In the rows, zero is written as 128.
[104, 117, 172, 108, 148, 92, 104, 161, 187, 115, 154, 145, 164, 115, 111, 100, 120, 88, 168, 91, 120, 62, 139, 125, 103, 170, 143, 104, 126, 172, 140, 92, 113, 110, 142, 118]
zud
[134, 122, 166, 103, 141, 94, 115, 126, 122, 158, 120, 156, 136, 151, 165, 77, 117, 135, 142, 128, 149, 78, 137, 105, 115, 206, 152, 125, 121, 131, 154, 178, 116, 154, 122, 118]
fus
[147, 167, 124, 113, 159, 17, 154, 68, 179, 148, 119, 147, 111, 128, 144, 129, 111, 115, 113, 147, 132, 121, 151, 116, 166, 166, 130, 158, 106, 102, 127, 103, 94, 120, 165, 99]
feve
[108, 81, 120, 147, 117, 90, 98, 95, 156, 91, 101, 111, 121, 154, 145, 69, 136, 88, 145, 105, 109, 128, 208, 71, 100, 135, 141, 101, 144, 186, 160, 129, 137, 142, 198, 110]
Zovoz
[110, 119, 113, 88, 103, 68, 179, 150, 127, 122, 109, 142, 84, 140, 118, 159, 80, 136, 147, 109, 115, 144, 148, 156, 82, 159, 110, 130, 110, 106, 83, 118, 112, 190, 118, 144]
Garim
[119, 140, 92, 90, 105, 105, 158, 105, 163, 124, 148, 152, 84, 136, 132, 138, 149, 79, 123, 144, 125, 70, 112, 184, 151, 127, 131, 153, 85, 167, 129, 156, 65, 103, 130, 160]
falim
[108, 175, 142, 181, 104, 146, 126, 86, 108, 110, 142, 133, 110, 157, 185, 140, 134, 163, 151, 144, 154, 215, 171, 132, 135, 122, 119, 136, 115, 106, 122, 140, 200, 176, 166, 88]
Garim
[146, 127, 91, 107, 141, 79, 154, 82, 173, 123, 100, 193, 78, 165, 125, 121, 136, 152, 180, 141, 90, 154, 157, 134, 126, 140, 140, 148, 119, 123, 86, 129, 138, 169, 103, 109]
Mek
[90, 92, 97, 154, 122, 110, 109, 76, 111, 104, 101, 142, 102, 124, 137, 153, 158, 150, 171, 75, 57, 168, 210, 60, 103, 105, 156, 148, 144, 140, 129, 136, 107, 107, 179, 138]
befu
[122, 147, 88, 135, 127, 144, 124, 109, 145, 97, 167, 109, 114, 141, 211, 127, 131, 140, 130, 125, 170, 184, 151, 120, 135, 139, 144, 172, 88, 146, 119, 124, 162, 112, 163, 115]
falim
[113, 159, 112, 140, 116, 133, 209, 98, 109, 137, 155, 134, 124, 139, 185, 142, 124, 157, 129, 78, 96, 184, 179, 118, 128, 120, 143, 148, 113, 109, 83, 136, 129, 87, 146, 107]
feve
[159, 114, 134, 142, 82, 130, 115, 81, 140, 131, 130, 221, 150, 162, 84, 132, 94, 107, 124, 116, 76, 154, 151, 91, 99, 161, 126, 164, 123, 139, 168, 130, 139, 141, 178, 133]
taz
[125, 107, 127, 135, 75, 91, 186, 85, 49, 98, 113, 126, 60, 79, 133, 165, 145, 167, 152, 101, 109, 167, 200, 107, 149, 207, 159, 102, 140, 118, 118, 134, 78, 147, 150, 93]
poben
[61, 133, 59, 142, 99, 100, 136, 72, 125, 152, 128, 170, 111, 97, 161, 96, 97, 129, 125, 160, 134, 188, 179, 148, 116, 135, 95, 174, 120, 79, 97, 169, 83, 178, 178, 110]
zud
[138, 151, 98, 152, 118, 156, 91, 107, 196, 132, 111, 163, 161, 117, 161, 150, 101, 60, 123, 118, 86, 148, 131, 121, 117, 177, 122, 139, 106, 186, 101, 102, 105, 97, 154, 123]
fus
[111, 123, 138, 125, 104, 81, 114, 164, 139, 113, 141, 182, 170, 159, 158, 108, 123, 159, 169, 160, 107, 106, 158, 111, 87, 171, 111, 112, 147, 101, 63, 104, 150, 111, 100, 139]
zud
[149, 118, 159, 142, 87, 53, 154, 83, 112, 132, 121, 155, 86, 208, 88, 135, 118, 134, 189, 158, 135, 183, 150, 117, 94, 112, 128, 131, 98, 111, 75, 114, 206, 203, 182, 104]
Garim
[165, 143, 101, 106, 111, 115, 128, 131, 181, 148, 130, 181, 151, 133, 128, 117, 79, 78, 106, 109, 92, 150, 132, 159, 96, 131, 84, 157, 115, 146, 148, 82, 113, 117, 149, 85]
Mek
[147, 90, 128, 178, 99, 75, 125, 104, 85, 119, 134, 167, 130, 92, 76, 150, 132, 150, 165, 142, 118, 197, 117, 122, 117, 145, 131, 180, 82, 109, 86, 105, 97, 89, 157, 112]
zud
[119, 85, 119, 91, 54, 104, 124, 137, 176, 143, 139, 206, 127, 127, 82, 103, 133, 91, 151, 124, 79, 104, 142, 109, 96, 190, 119, 120, 115, 166, 136, 155, 82, 129, 174, 186]
poben
[177, 108, 173, 67, 101, 152, 75, 126, 118, 151, 133, 126, 114, 90, 132, 82, 105, 82, 135, 122, 150, 141, 167, 94, 114, 119, 156, 55, 143, 92, 137, 136, 138, 154, 172, 119]
Zovoz
[89, 126, 183, 76, 138, 119, 110, 123, 132, 134, 116, 198, 118, 121, 123, 117, 185, 128, 138, 138, 156, 136, 166, 130, 159, 107, 149, 102, 153, 125, 159, 120, 137, 141, 138, 54]
Garim
[188, 135, 137, 132, 131, 129, 132, 198, 139, 128, 131, 99, 137, 91, 94, 101, 105, 162, 96, 167, 132, 152, 112, 136, 152, 116, 103, 143, 100, 147, 105, 120, 142, 65, 155, 94]
puvim
[154, 163, 104, 121, 71, 184, 192, 71, 131, 138, 144, 146, 72, 141, 131, 147, 127, 194, 132, 126, 110, 226, 144, 144, 137, 146, 117, 149, 109, 111, 106, 158, 150, 163, 156, 95]
poben
[73, 141, 78, 126, 138, 147, 165, 51, 173, 147, 128, 173, 110, 153, 148, 152, 128, 108, 159, 124, 101, 152, 149, 136, 140, 136, 124, 139, 170, 113, 126, 128, 110, 127, 145, 90]
poben
[96, 152, 77, 116, 145, 132, 71, 147, 144, 111, 162, 188, 135, 103, 186, 104, 174, 106, 155, 89, 128, 136, 119, 123, 129, 116, 139, 157, 88, 156, 140, 117, 88, 62, 148, 149]
poben
[152, 98, 126, 111, 123, 93, 185, 80, 174, 175, 117, 94, 95, 182, 69, 120, 77, 111, 193, 145, 137, 103, 105, 133, 73, 132, 75, 125, 77, 122, 65, 124, 127, 180, 122, 113]
zud
[167, 144, 91, 75, 132, 111, 143, 147, 92, 187, 141, 178, 106, 107, 173, 120, 90, 61, 106, 69, 124, 94, 151, 107, 105, 72, 109, 146, 75, 107, 169, 127, 120, 122, 133, 117]
Mek
[172, 178, 118, 125, 199, 100, 154, 87, 126, 106, 82, 137, 111, 182, 196, 132, 127, 153, 114, 125, 102, 132, 197, 133, 135, 171, 156, 131, 90, 125, 82, 81, 113, 128, 98, 113]
befu
[116, 97, 124, 127, 118, 138, 167, 114, 178, 147, 120, 150, 109, 186, 201, 168, 140, 98, 148, 141, 146, 59, 180, 143, 100, 144, 138, 139, 111, 148, 104, 157, 103, 99, 87, 162]
Mek
[112, 160, 67, 115, 127, 80, 89, 134, 147, 79, 112, 167, 140, 68, 162, 101, 121, 97, 90, 124, 128, 171, 136, 147, 146, 155, 112, 136, 103, 151, 128, 96, 93, 142, 153, 117]
Zovoz
[118, 127, 93, 119, 152, 100, 158, 141, 178, 154, 127, 169, 143, 161, 173, 80, 104, 155, 136, 107, 91, 156, 176, 106, 104, 156, 108, 174, 136, 142, 134, 143, 158, 102, 135, 92]
Mek
[128, 126, 129, 62, 92, 114, 76, 137, 188, 117, 153, 184, 174, 179, 189, 99, 153, 118, 140, 110, 152, 132, 100, 132, 102, 134, 100, 141, 107, 182, 166, 124, 140, 104, 134, 128]
Zovoz
[121, 126, 113, 110, 132, 114, 146, 94, 116, 154, 181, 120, 131, 90, 158, 133, 77, 59, 158, 96, 167, 117, 149, 72, 110, 156, 126, 127, 97, 97, 128, 105, 98, 113, 174, 131]
falim
[151, 142, 87, 132, 115, 139, 161, 122, 97, 123, 133, 199, 106, 125, 173, 142, 112, 182, 157, 99, 84, 173, 176, 93, 103, 132, 118, 151, 122, 75, 107, 137, 152, 136, 91, 115]
Mek
[166, 150, 94, 143, 132, 146, 137, 103, 124, 122, 94, 120, 104, 153, 225, 107, 118, 163, 104, 169, 176, 144, 161, 116, 132, 176, 117, 171, 86, 147, 99, 145, 160, 149, 123, 62]
fus
[158, 113, 75, 95, 114, 127, 150, 143, 166, 97, 138, 211, 154, 108, 89, 96, 125, 100, 94, 128, 86, 113, 129, 98, 136, 135, 105, 146, 92, 167, 130, 76, 53, 110, 141, 149]
puvim
[112, 156, 94, 133, 143, 138, 185, 40, 142, 150, 125, 148, 119, 154, 181, 143, 143, 156, 126, 116, 96, 174, 176, 73, 134, 155, 135, 146, 131, 135, 117, 153, 141, 137, 135, 102]
fezi
[105, 157, 163, 120, 83, 186, 117, 103, 162, 151, 119, 129, 149, 97, 136, 115, 133, 143, 121, 112, 127, 201, 179, 92, 97, 137, 116, 86, 118, 149, 82, 125, 112, 144, 169, 83]
fus
[140, 65, 123, 111, 105, 72, 155, 120, 120, 118, 83, 143, 115, 139, 113, 154, 135, 120, 135, 147, 82, 112, 190, 90, 128, 183, 162, 120, 143, 153, 82, 116, 128, 128, 147, 150]
befu
[131, 137, 135, 100, 73, 133, 116, 133, 130, 139, 168, 171, 132, 75, 125, 126, 115, 95, 158, 83, 107, 193, 141, 160, 116, 127, 143, 116, 124, 135, 113, 122, 108, 138, 169, 115]
Mek
[173, 121, 38, 124, 119, 95, 109, 55, 151, 99, 102, 183, 91, 165, 164, 154, 98, 99, 147, 151, 101, 125, 132, 102, 85, 154, 121, 173, 101, 116, 110, 116, 128, 199, 122, 155]
fezi
[157, 116, 79, 134, 141, 121, 58, 125, 137, 61, 92, 208, 121, 84, 147, 75, 136, 82, 135, 136, 81, 149, 195, 93, 136, 150, 160, 108, 128, 144, 113, 99, 131, 127, 153, 110]
Zovoz
[125, 72, 107, 122, 147, 127, 64, 142, 168, 129, 100, 84, 117, 153, 172, 99, 132, 110, 161, 101, 123, 165, 149, 89, 126, 173, 131, 121, 101, 192, 170, 163, 170, 113, 142, 124]
falim
[155, 161, 119, 170, 117, 132, 118, 63, 117, 122, 117, 131, 88, 159, 118, 132, 132, 127, 132, 145, 131, 159, 131, 129, 155, 103, 135, 151, 93, 149, 139, 162, 184, 171, 168, 109]
taz
[144, 83, 112, 152, 114, 182, 125, 112, 140, 67, 118, 189, 124, 94, 98, 115, 131, 127, 134, 105, 106, 145, 161, 104, 118, 155, 151, 139, 112, 124, 154, 119, 124, 170, 135, 106]
feve
[123, 132, 144, 146, 104, 43, 109, 99, 105, 147, 123, 161, 136, 179, 167, 109, 139, 112, 142, 160, 116, 106, 140, 165, 103, 173, 143, 143, 116, 151, 123, 189, 111, 127, 145, 145]
fezi
[128, 60, 135, 152, 109, 96, 99, 114, 159, 92, 106, 124, 109, 102, 93, 125, 131, 146, 138, 127, 106, 92, 199, 34, 89, 141, 122, 139, 143, 126, 167, 99, 94, 111, 164, 120]
zud
[140, 126, 151, 87, 88, 103, 135, 177, 176, 124, 137, 151, 151, 69, 32, 123, 103, 102, 105, 121, 83, 89, 108, 151, 108, 169, 115, 125, 143, 149, 127, 104, 90, 108, 141, 150]
dumo
[178, 94, 79, 146, 126, 139, 94, 86, 155, 95, 117, 98, 103, 148, 171, 137, 86, 155, 143, 167, 130, 114, 136, 67, 134, 197, 121, 169, 171, 101, 154, 134, 132, 130, 128, 155]
taz
[121, 130, 157, 103, 127, 198, 96, 138, 182, 138, 135, 166, 177, 117, 142, 129, 121, 107, 107, 113, 145, 141, 153, 120, 107, 152, 132, 126, 141, 129, 155, 109, 153, 126, 126, 111]
dumo
[100, 82, 117, 135, 141, 151, 125, 177, 153, 157, 108, 142, 118, 148, 132, 74, 85, 104, 116, 129, 126, 122, 177, 123, 77, 119, 104, 164, 123, 130, 159, 178, 158, 132, 168, 118]
Garim
[97, 155, 130, 99, 126, 133, 104, 143, 170, 123, 138, 195, 205, 119, 136, 103, 158, 137, 111, 131, 102, 135, 133, 89, 95, 150, 106, 102, 134, 143, 103, 95, 116, 116, 107, 140]
fezi
[131, 139, 61, 128, 86, 105, 172, 122, 88, 80, 152, 150, 94, 81, 147, 144, 134, 150, 138, 105, 112, 142, 150, 94, 149, 111, 113, 147, 85, 148, 108, 123, 92, 137, 151, 135]
puvim
[152, 104, 82, 64, 177, 108, 91, 110, 131, 80, 93, 166, 83, 74, 113, 88, 121, 128, 135, 107, 98, 73, 173, 75, 131, 145, 154, 129, 152, 100, 173, 98, 81, 189, 131, 122]
befu
[100, 103, 66, 119, 127, 151, 103, 107, 152, 132, 160, 187, 184, 74, 109, 99, 112, 48, 174, 88, 115, 142, 126, 22, 119, 143, 102, 127, 103, 168, 106, 86, 127, 117, 178, 145]
taz
[116, 101, 61, 127, 157, 82, 198, 105, 95, 129, 98, 84, 87, 106, 153, 139, 71, 115, 126, 104, 135, 169, 152, 140, 153, 181, 137, 130, 97, 128, 100, 137, 61, 182, 130, 133]
puvim
[194, 77, 127, 146, 112, 185, 52, 161, 103, 122, 107, 134, 104, 84, 120, 70, 96, 117, 190, 160, 126, 193, 141, 109, 132, 176, 105, 111, 115, 121, 131, 167, 214, 165, 158, 76]
Garim
[103, 144, 108, 155, 104, 82, 115, 95, 61, 132, 89, 138, 118, 88, 163, 129, 126, 93, 111, 130, 125, 174, 217, 98, 127, 146, 134, 94, 113, 95, 85, 122, 120, 173, 152, 130]
dumo
[104, 122, 123, 75, 122, 117, 107, 151, 178, 114, 118, 149, 152, 103, 125, 166, 153, 146, 154, 109, 136, 134, 117, 102, 126, 137, 102, 136, 109, 182, 117, 101, 176, 133, 133, 101]
befu
[109, 189, 145, 197, 119, 113, 116, 96, 109, 112, 151, 197, 170, 95, 163, 132, 143, 144, 117, 128, 135, 184, 180, 74, 143, 143, 131, 128, 83, 78, 121, 120, 154, 138, 163, 123]
feve
[121, 114, 111, 167, 127, 119, 115, 145, 131, 98, 133, 145, 106, 132, 122, 87, 151, 151, 165, 155, 113, 97, 146, 112, 120, 149, 139, 138, 134, 127, 119, 151, 133, 101, 147, 142]
poben
[161, 70, 141, 157, 131, 133, 28, 158, 123, 105, 103, 162, 134, 143, 124, 100, 113, 78, 164, 117, 128, 119, 148, 133, 69, 108, 144, 119, 123, 125, 176, 114, 150, 154, 128, 119]
Mek
[70, 150, 110, 179, 101, 93, 94, 95, 136, 128, 104, 167, 154, 96, 148, 135, 126, 108, 123, 135, 114, 199, 216, 91, 108, 149, 116, 132, 121, 120, 93, 125, 146, 145, 184, 123]
dumo
[151, 136, 56, 95, 128, 92, 148, 92, 112, 115, 129, 118, 76, 71, 169, 112, 92, 111, 148, 86, 133, 126, 170, 71, 127, 116, 87, 135, 127, 113, 158, 88, 125, 180, 149, 54]
Mek
[167, 140, 115, 116, 117, 127, 76, 98, 154, 111, 116, 131, 114, 77, 155, 98, 164, 112, 138, 164, 123, 88, 183, 74, 160, 138, 100, 129, 110, 173, 140, 122, 121, 92, 187, 90]
befu
[120, 128, 131, 116, 129, 128, 62, 134, 153, 172, 95, 118, 122, 145, 148, 99, 109, 118, 135, 137, 100, 189, 152, 125, 111, 108, 85, 107, 149, 96, 146, 144, 127, 120, 150, 120]
Garim
[137, 165, 89, 152, 128, 133, 109, 117, 133, 100, 154, 183, 164, 96, 131, 91, 117, 92, 136, 106, 66, 141, 161, 63, 145, 154, 126, 126, 126, 162, 109, 93, 138, 91, 174, 134]
taz
[97, 78, 106, 70, 164, 123, 94, 129, 228, 141, 87, 132, 104, 139, 129, 118, 101, 106, 142, 83, 120, 147, 161, 147, 30, 142, 160, 157, 103, 167, 103, 145, 72, 151, 140, 151]
fezi
[114, 115, 135, 141, 158, 64, 70, 114, 82, 117, 119, 160, 123, 110, 153, 125, 151, 109, 205, 127, 145, 59, 162, 61, 113, 130, 143, 116, 100, 109, 125, 140, 146, 142, 142, 149]
befu
[98, 88, 97, 122, 110, 130, 124, 119, 176, 124, 97, 186, 150, 160, 153, 90, 163, 114, 128, 162, 140, 148, 157, 107, 108, 149, 109, 125, 86, 168, 88, 154, 130, 132, 125, 153]
Zovoz
[104, 133, 98, 129, 78, 107, 128, 72, 185, 88, 125, 175, 75, 118, 94, 152, 156, 136, 133, 134, 140, 139, 153, 113, 120, 139, 126, 153, 96, 148, 150, 123, 106, 197, 184, 133]
poben
[94, 165, 106, 121, 121, 129, 159, 125, 164, 128, 107, 194, 126, 100, 109, 148, 109, 156, 108, 105, 81, 205, 162, 112, 116, 181, 91, 121, 86, 98, 104, 118, 82, 178, 112, 172]
Garim
[141, 121, 149, 119, 124, 139, 77, 149, 157, 112, 123, 137, 90, 90, 129, 168, 141, 128, 158, 106, 99, 131, 148, 134, 140, 158, 176, 112, 152, 135, 148, 133, 115, 76, 145, 127]
poben
[155, 146, 99, 193, 150, 149, 141, 67, 130, 110, 117, 146, 111, 147, 152, 149, 112, 119, 142, 140, 97, 242, 160, 140, 162, 201, 174, 142, 77, 129, 82, 132, 156, 137, 139, 130]
falim
[117, 155, 71, 112, 169, 100, 156, 81, 232, 86, 119, 129, 83, 120, 117, 116, 126, 166, 131, 142, 104, 51, 152, 74, 104, 132, 108, 175, 152, 147, 141, 125, 120, 150, 134, 104]
fezi
[122, 120, 118, 124, 139, 84, 178, 102, 166, 93, 147, 153, 128, 130, 101, 115, 114, 139, 120, 101, 114, 120, 138, 118, 115, 146, 155, 166, 128, 109, 137, 90, 87, 140, 152, 128]
feve
[98, 117, 104, 84, 90, 156, 160, 132, 138, 139, 158, 183, 147, 109, 115, 106, 140, 115, 136, 153, 165, 63, 134, 81, 104, 111, 92, 138, 90, 130, 103, 149, 159, 185, 150, 156]
befu
[149, 85, 90, 152, 119, 118, 84, 127, 121, 112, 106, 137, 95, 150, 167, 91, 109, 121, 185, 160, 86, 51, 184, 100, 91, 161, 125, 148, 132, 127, 121, 198, 145, 132, 148, 173]
befu
[90, 89, 103, 129, 162, 97, 105, 111, 108, 164, 103, 158, 133, 148, 170, 98, 103, 126, 149, 112, 118, 128, 181, 79, 50, 120, 131, 159, 149, 94, 136, 171, 128, 125, 143, 111]
fezi
[137, 113, 113, 129, 130, 80, 112, 164, 96, 111, 145, 211, 155, 153, 144, 106, 108, 118, 144, 121, 119, 115, 106, 176, 91, 157, 141, 176, 84, 113, 116, 112, 107, 118, 103, 144]
zud
[119, 115, 96, 161, 132, 123, 110, 103, 95, 118, 110, 133, 118, 156, 143, 90, 85, 127, 143, 138, 169, 167, 149, 141, 83, 124, 113, 172, 100, 120, 113, 150, 159, 182, 163, 93]
taz
